Below are the code and all the weights of a small trained network. Each question names an input and a class and asks about switching units off, where a switched-off unit gives its printed mean instead of its output.

import numpy as np


def w(rows, s, z=0):
    codes = np.array(rows[::2]) - 128.0
    scale = np.full(codes.shape[1], s)
    scale[-1] = z or s
    return codes * scale


def f(y):
    return np.maximum(y, 0)


def log_softmax(a):
    a = a - a.max(-1, keepdims=True)
    return a - np.log(np.exp(a).sum(-1, keepdims=True))


def net(x, mask):
    res = np.array(x, float).reshape(1, 2) / 4 @ E
    y = f(res @ A[0][:, :-1].T + A[0][:, -1])
    res = res + np.where(mask, y, B[0][:, -1]) @ B[0][:, :-1]
    return log_softmax(res[-1] @ U[:, :-1].T + U[:, -1])


A, B = {}, {}
E = w([
[17,171,78,132,62,101,213,64,88],'x0',
[127,87,70,183,88,47,81,254,115],'x1',
],0.016)
A[0] = w([
[209,124,211,28,247,177,46,87,216,191],'n0',
[223,166,175,79,212,205,105,87,167,125],'n1',
[94,99,122,90,129,156,188,50,127,129],'n2',
[37,82,64,202,46,25,130,201,55,254],'n3',
[79,142,173,56,135,128,187,19,121,141],'n4',
[74,145,90,99,42,103,212,67,68,222],'n5',
],0.011,0.0058)
B[0] = w([
[171,21,167,162,215,10,87,150,55,252],'n0',
[140,47,179,116,215,57,92,158,66,217],'n1',
[133,146,201,76,136,182,51,88,216,191],'n2',
[150,77,60,182,73,49,115,174,129,242],'n3',
[111,146,175,71,96,217,67,40,180,221],'n4',
[67,205,130,45,29,192,187,91,84,233],'n5',
],0.012,0.029)
U = w([
[56,118,77,203,93,80,202,144,66,164],'0',
[77,190,177,98,68,217,169,69,175,202],'1',
[220,50,110,170,161,62,49,213,164,196],'2',
[68,163,92,84,58,148,184,92,105,95],'3',
[52,196,77,157,193,223,200,217,74,1],'4',
[207,196,78,105,175,210,220,62,5,1],'5',
[154,85,197,80,173,185,96,61,161,95],'6',
],0.013,0.0074)

Each question gives the input, the list of numbers given to net, and the class t.
The units are the neurons (one row each of A and B). Each row of codes is followed by its name. A weight is (code - 128) times the scale printed after its matrix; where a second scale follows, it is the last column's (A, B and U).
mask holds one flag per neuron, in row order. A switched-off neuron (its flag False) gives its mean, the last column of its row in B, instead of its output. The means were averaged over made-up inputs and are rounded, as every weight is.
A unit's drop is (log p(t) with every unit on - log p(t) with that unit switched off) / (log p(t) with every unit on - log p(t) with every unit switched off).
The circuit of an input: a set's keep is (log p(t) with only the set's units on - log p(t) with every unit switched off) / (log p(t) with every unit on - log p(t) with every unit switched off). Starting from all 6 units, units are removed one at a time, each time the one whose removal leaves the highest keep (on an exact tie, the one counted first), for as long as the keep stays at least 0.8.
circuit, biggest first: the units of the circuit, biggest drop first
k most important neurons: the k neurons with the biggest drops, biggest first
drop of u: that unit's drop, to one decimal
input [6,2], class 3: circuit, biggest first => n5
input [3,2], class 0: 2 most important neurons => n4, n3
input [4,1], class 3: 2 most important neurons => n3, n0
input [4,2], class 3: 2 most important neurons => n0, n5
input [3,8], class 0: 3 most important neurons => n0, n1, n2
input [6,3], class 3: 2 most important neurons => n5, n0
input [1,2], class 0: 2 most important neurons => n0, n1
input [7,1], class 1: 2 most important neurons => n0, n2
input [5,3], class 0: 3 most important neurons => n3, n4, n2
input [6,-3], class 1: drop of n0 => 0.0
input [8,2], class 3: drop of n3 => 1.9
input [3,-7], class 1: drop of n4 => 0.2
